Below are the code and all the weights of a small trained network. Each question names an input and a class and asks about switching units off, where a switched-off unit gives its printed mean instead of its output.

import numpy as np


def w(rows, s, z=0):
    codes = np.array(rows[::2]) - 128.0
    scale = np.full(codes.shape[1], s)
    scale[-1] = z or s
    return codes * scale


def norm(h):
    return h / np.sqrt((h * h).mean(-1, keepdims=True) + 1e-5)


def f(y):
    return y / 2 * (1 + np.tanh(0.7978845608 * (y + 0.044715 * y**3)))


def log_softmax(a):
    a = a - a.max(-1, keepdims=True)
    return a - np.log(np.exp(a).sum(-1, keepdims=True))


def net(x, mask):
    res = np.array(x, float).reshape(1, 4) / 4 @ E
    u = 0
    for l in range(3):
        y = f(norm(res) @ A[l][:, :-1].T + A[l][:, -1])
        res = res + np.where(mask[u : u + 12], y, B[l][:, -1]) @ B[l][:, :-1]
        u += 12
    return log_softmax(norm(res)[-1] @ U[:, :-1].T + U[:, -1])


A, B = {}, {}
E = w([
[162,254,140,63],'x0',
[248,124,217,151],'x1',
[57,149,166,142],'x2',
[217,216,56,172],'x3',
],0.0041)
A[0] = w([
[76,94,56,177,58],'L0N0',
[136,147,70,113,123],'L0N1',
[73,92,29,186,77],'L0N2',
[101,2,221,157,4],'L0N3',
[147,64,85,131,59],'L0N4',
[113,55,144,97,99],'L0N5',
[217,139,137,11,97],'L0N6',
[245,63,19,221,114],'L0N7',
[17,195,150,117,156],'L0N8',
[113,149,122,97,94],'L0N9',
[119,65,171,118,92],'L0N10',
[160,104,160,95,100],'L0N11',
],0.0066,0.0029)
B[0] = w([
[156,106,107,111,164],'L0N0',
[188,107,126,167,147],'L0N1',
[167,72,47,109,194],'L0N2',
[118,45,66,166,228],'L0N3',
[107,169,94,190,123],'L0N4',
[89,97,107,191,162],'L0N5',
[146,132,67,66,180],'L0N6',
[2,169,145,165,251],'L0N7',
[104,131,173,83,231],'L0N8',
[173,157,174,107,122],'L0N9',
[94,80,97,158,156],'L0N10',
[154,98,92,141,128],'L0N11',
],0.0056,0.0029)
A[1] = w([
[103,122,42,113,76],'L1N0',
[70,104,84,123,158],'L1N1',
[119,145,126,130,119],'L1N2',
[149,108,102,78,92],'L1N3',
[117,120,153,129,55],'L1N4',
[162,68,175,123,164],'L1N5',
[185,151,105,190,70],'L1N6',
[103,150,92,110,54],'L1N7',
[86,11,146,113,220],'L1N8',
[51,81,178,85,249],'L1N9',
[71,132,106,132,141],'L1N10',
[178,117,176,114,118],'L1N11',
],0.011,0.0021)
B[1] = w([
[244,185,166,90,169],'L1N0',
[242,202,44,149,195],'L1N1',
[149,78,141,122,131],'L1N2',
[147,155,135,78,135],'L1N3',
[111,160,146,179,122],'L1N4',
[211,225,55,141,148],'L1N5',
[97,48,156,157,146],'L1N6',
[98,131,86,103,139],'L1N7',
[180,133,45,210,255],'L1N8',
[111,63,131,254,218],'L1N9',
[140,82,54,110,167],'L1N10',
[222,168,74,151,134],'L1N11',
],0.0048,0.0076)
A[2] = w([
[165,111,116,112,3],'L2N0',
[70,70,210,229,41],'L2N1',
[118,172,117,154,46],'L2N2',
[4,125,33,38,139],'L2N3',
[101,49,140,144,46],'L2N4',
[22,107,229,145,76],'L2N5',
[85,27,87,186,170],'L2N6',
[127,219,111,192,105],'L2N7',
[103,148,112,134,6],'L2N8',
[219,187,182,123,89],'L2N9',
[136,12,2,137,241],'L2N10',
[191,193,55,174,76],'L2N11',
],0.0065,0.0017)
B[2] = w([
[62,182,84,116,120],'L2N0',
[96,165,223,95,156],'L2N1',
[116,54,107,89,131],'L2N2',
[180,164,150,185,146],'L2N3',
[159,124,135,68,130],'L2N4',
[104,119,253,136,126],'L2N5',
[149,161,161,120,209],'L2N6',
[108,30,122,125,167],'L2N7',
[112,123,95,124,118],'L2N8',
[118,113,66,147,159],'L2N9',
[166,195,195,206,255],'L2N10',
[78,41,190,113,205],'L2N11',
],0.0056,0.0063)
U = w([
[144,97,111,213,195],'0',
[33,128,231,87,142],'1',
[67,44,110,53,2],'2',
[189,194,91,3,146],'3',
],0.012,0.0069)

Each question gives the input, the list of numbers given to net, and the class t.
The units are the neurons (one row each of A and B). Each row of codes is followed by its name. A weight is (code - 128) times the scale printed after its matrix; where a second scale follows, it is the last column's (A, B and U).
mask holds one flag per neuron, layer by layer. A switched-off neuron (its flag False) gives its mean, the last column of its row in B, instead of its output. The means were averaged over made-up inputs and are rounded, as every weight is.
A unit's drop is (log p(t) with every unit on - log p(t) with that unit switched off) / (log p(t) with every unit on - log p(t) with every unit switched off).
The circuit of an input: a set's keep is (log p(t) with only the set's units on - log p(t) with every unit switched off) / (log p(t) with every unit on - log p(t) with every unit switched off). Starting from the 12 units with the biggest drops (on a tie, the unit counted first), units are removed one at a time, each time the one whose removal leaves the highest keep (on an exact tie, the one counted first), for as long as the keep stays at least 0.8.
units of the circuit, in order: the units of the circuit, biggest drop first
k most important neurons: the k neurons with the biggest drops, biggest first
k most important neurons of layer l: the k neurons of layer l with the biggest drops, biggest first
drop of u: that unit's drop, to one decimal
input [-4,5,-7,3], class 1: 2 most important neurons => [L0N7, L1N8]
input [4,5,-6,-6], class 3: units of the circuit, in order => [L0N6, L0N7, L1N9]
input [2,3,-3,-3], class 3: units of the circuit, in order => [L0N6, L1N9, L0N7]
input [-1,-6,-4,1], class 3: 3 most important neurons => [L1N0, L1N9, L0N3]
input [4,-7,4,7], class 3: units of the circuit, in order => [L1N9, L1N8]
input [2,2,-5,0], class 3: most important neuron => [L0N6]
input [6,-6,4,0], class 1: units of the circuit, in order => [L0N8, L1N8]
input [3,3,6,-1], class 1: 2 most important neurons => [L1N1, L1N8]
input [4,-7,0,-1], class 3: 2 most important neurons => [L1N8, L0N7]
input [-1,5,6,7], class 1: 3 most important neurons => [L1N1, L1N8, L0N7]
input [2,0,0,5], class 2: 3 most important neurons => [L2N10, L1N9, L1N8]
input [-5,4,0,4], class 1: 3 most important neurons => [L1N8, L2N1, L0N7]
input [6,5,7,0], class 3: 2 most important neurons of layer 1 => [L1N11, L1N9]
input [-1,3,-1,7], class 1: most important neuron => [L0N7]
input [8,0,7,0], class 1: drop of L0N8 => 0.1
input [-1,0,5,2], class 1: drop of L0N3 => 0.8
input [4,-2,0,-3], class 1: drop of L0N6 => 0.0
